Here is a tiny trained network, its code and every weight. The questions are about switching its units off for an input and a target symbol, where a switched-off unit gives its printed mean instead of its output.

import numpy as np


def w(rows, s, z=0):
    codes = np.array(rows[::2]) - 128.0
    scale = np.full(codes.shape[1], s)
    scale[-1] = z or s
    return codes * scale


def f(y):
    return y / 2 * (1 + np.tanh(0.7978845608 * (y + 0.044715 * y**3)))


def softmax(a):
    e = np.exp(a - a.max(-1, keepdims=True))
    return e / e.sum(-1, keepdims=True)


def log_softmax(a):
    a = a - a.max(-1, keepdims=True)
    return a - np.log(np.exp(a).sum(-1, keepdims=True))


def net(x, mask):
    ids = ['ΓΔΛΞαβεζηθσφω'.index(c) for c in x.split()]
    T = len(ids)
    res = E[ids] + P[:T]
    u = 0
    for l in range(2):
        q, k, v = (res @ M[l].T for M in (Q, K, V))
        z = softmax(np.where(np.tri(T) > 0, q @ k.T / 3**0.5, -1e9)) @ v
        res = res + np.where(mask[u], z, O[l][:, -1]) @ O[l][:, :-1]
        u += 1
        y = f(res @ A[l][:, :-1].T + A[l][:, -1])
        res = res + np.where(mask[u : u + 8], y, B[l][:, -1]) @ B[l][:, :-1]
        u += 8
    return log_softmax(res[-1] @ U[:, :-1].T + U[:, -1])


Q, K, V, O, A, B = {}, {}, {}, {}, {}, {}
E = w([
[166,56,115],'Γ',
[59,243,192],'Δ',
[67,97,107],'Λ',
[50,122,99],'Ξ',
[109,123,110],'α',
[107,169,252],'β',
[106,121,110],'ε',
[77,188,138],'ζ',
[178,173,99],'η',
[122,120,117],'θ',
[110,101,119],'σ',
[227,64,102],'φ',
[116,180,88],'ω',
],0.016)
P = w([
[201,1,131],'0',
[24,252,65],'1',
[115,234,72],'2',
[144,241,78],'3',
[163,240,79],'4',
[133,193,91],'5',
[122,197,83],'6',
[93,182,94],'7',
],0.0053)
Q[0] = w([
[249,168,166],'0.h0',
[82,224,194],'0.h0',
[2,79,198],'0.h0',
],0.0046)
K[0] = w([
[43,158,209],'0.h0',
[152,165,114],'0.h0',
[139,254,147],'0.h0',
],0.0071)
V[0] = w([
[229,71,182],'0.h0',
[255,195,131],'0.h0',
[106,144,110],'0.h0',
],0.0093)
O[0] = w([
[31,25,125,3],'0.h0',
[36,166,146,82],'0.h0',
[132,205,2,160],'0.h0',
],0.0088,0.0042)
A[0] = w([
[77,253,221,53],'0.n0',
[128,137,124,95],'0.n1',
[61,141,57,54],'0.n2',
[171,137,31,58],'0.n3',
[192,185,83,43],'0.n4',
[172,132,203,30],'0.n5',
[47,112,121,253],'0.n6',
[98,33,230,121],'0.n7',
],0.0081,0.0049)
B[0] = w([
[252,2,208,254],'0.n0',
[104,120,125,121],'0.n1',
[167,73,140,131],'0.n2',
[104,25,143,174],'0.n3',
[47,120,126,206],'0.n4',
[162,32,134,108],'0.n5',
[147,206,138,193],'0.n6',
[16,89,99,139],'0.n7',
],0.0074,0.0049)
Q[1] = w([
[226,36,254],'1.h0',
[115,155,16],'1.h0',
[167,136,70],'1.h0',
],0.0083)
K[1] = w([
[252,245,139],'1.h0',
[128,93,162],'1.h0',
[89,74,24],'1.h0',
],0.013)
V[1] = w([
[223,122,71],'1.h0',
[148,254,159],'1.h0',
[239,76,2],'1.h0',
],0.0062)
O[1] = w([
[116,56,2,117],'1.h0',
[133,253,20,4],'1.h0',
[98,78,65,135],'1.h0',
],0.0083,0.0027)
A[1] = w([
[114,136,194,37],'1.n0',
[106,43,126,239],'1.n1',
[180,100,116,79],'1.n2',
[47,166,44,179],'1.n3',
[86,120,167,149],'1.n4',
[84,105,157,254],'1.n5',
[126,249,114,147],'1.n6',
[200,154,94,117],'1.n7',
],0.012,0.0079)
B[1] = w([
[135,54,101,190],'1.n0',
[124,195,74,254],'1.n1',
[119,65,162,144],'1.n2',
[170,31,103,248],'1.n3',
[213,119,109,181],'1.n4',
[156,185,98,243],'1.n5',
[1,100,181,254],'1.n6',
[93,113,190,217],'1.n7',
],0.0086,0.0069)
U = w([
[187,105,155,66],'Γ',
[107,20,162,34],'Δ',
[185,129,89,201],'Λ',
[183,22,91,101],'Ξ',
[139,152,134,195],'α',
[119,136,230,84],'β',
[140,164,126,174],'ε',
[106,33,156,35],'ζ',
[42,163,175,173],'η',
[141,208,143,196],'θ',
[180,254,130,220],'σ',
[199,30,185,4],'φ',
[91,40,158,105],'ω',
],0.0084,0.0038)

Each question gives the input, a string of symbols that net reads in full, and the target symbol t.
The units are the heads (3 rows each of Q, K, V and O) and the neurons (one row each of A and B). Each row of codes is followed by its name. A weight is (code - 128) times the scale printed after its matrix; where a second scale follows, it is the last column's (O, A, B and U).
mask holds one flag per unit, layer by layer, with each layer's heads first. A switched-off unit (its flag False) gives its mean, the last column of its rows in O or B, instead of its output. The means were averaged over made-up inputs and are rounded, as every weight is.
A unit's drop is (log p(t) with every unit on - log p(t) with that unit switched off) / (log p(t) with every unit on - log p(t) with every unit switched off).
The circuit of an input: a set's keep is (log p(t) with only the set's units on - log p(t) with every unit switched off) / (log p(t) with every unit on - log p(t) with every unit switched off). Starting from the 12 units with the biggest drops (on a tie, the unit counted first), units are removed one at a time, each time the one whose removal leaves the highest keep (on an exact tie, the one counted first), for as long as the keep stays at least 0.8.
units of the circuit, in order: the units of the circuit, biggest drop first
k most important neurons: the k neurons with the biggest drops, biggest first
k most important neurons of layer l: the k neurons of layer l with the biggest drops, biggest first
input Ξ β σ Λ α, target Ξ: units of the circuit, in order => (1.h0; 0.h0; 1.n3; 0.n0)
input η ω β β ε Λ ω, target η: units of the circuit, in order => (1.n6; 1.h0; 0.n0)
input β Ξ Δ Δ β φ ε, target β: 2 most important neurons => (0.n0; 0.n7)
input β σ Λ θ, target β: units of the circuit, in order => (0.n0; 1.h0; 0.h0; 0.n7)
input φ α Δ Γ Δ η, target φ: 4 most important neurons => (0.n7; 1.n0; 0.n0; 1.n4)
input σ Λ η σ ω θ, target σ: 2 most important neurons => (0.n0; 0.n7)
input β ζ Ξ ε, target β: units of the circuit, in order => (1.h0; 0.h0; 0.n7; 0.n0)
input β φ σ ε σ Ξ, target β: units of the circuit, in order => (0.h0; 1.h0; 0.n7)
input φ θ β Ξ α Ξ α ε, target φ: 4 most important neurons => (0.n0; 0.n7; 1.n0; 1.n4)
input Ξ σ η, target Ξ: units of the circuit, in order => (1.h0; 0.h0; 0.n3)
input β θ Λ ω β η θ, target β: units of the circuit, in order => (0.h0; 1.h0; 0.n0; 0.n7)
input φ η σ ζ β α Λ ω, target φ: units of the circuit, in order => (1.h0; 0.h0; 1.n4)
input Ξ α β ζ Γ σ Ξ, target Ξ: units of the circuit, in order => (1.h0; 1.n3; 0.h0)
input β θ φ Ξ η φ β Λ, target β: 4 most important neurons of layer 0 => (0.n7; 0.n6; 0.n0; 0.n3)
input η Γ ζ α Ξ, target η: 4 most important neurons => (1.n6; 0.n0; 0.n6; 0.n3)
input Ξ ζ Ξ β ζ ω, target Ξ: 2 most important neurons => (1.n3; 0.n4)
input Ξ Ξ Ξ Ξ Ξ Ξ, target Ξ: units of the circuit, in order => (0.h0; 1.h0; 1.n3)
input β η Δ Λ β Λ η σ, target β: units of the circuit, in order => (0.h0; 1.h0; 0.n0; 0.n7)
input β ω σ, target β: 3 most important neurons => (0.n0; 0.n7; 1.n6)
input η α α β Λ σ, target η: 2 most important neurons => (1.n6; 0.n0)
input σ η η θ Ξ Γ ε ε, target σ: 2 most important neurons => (0.n7; 0.n0)
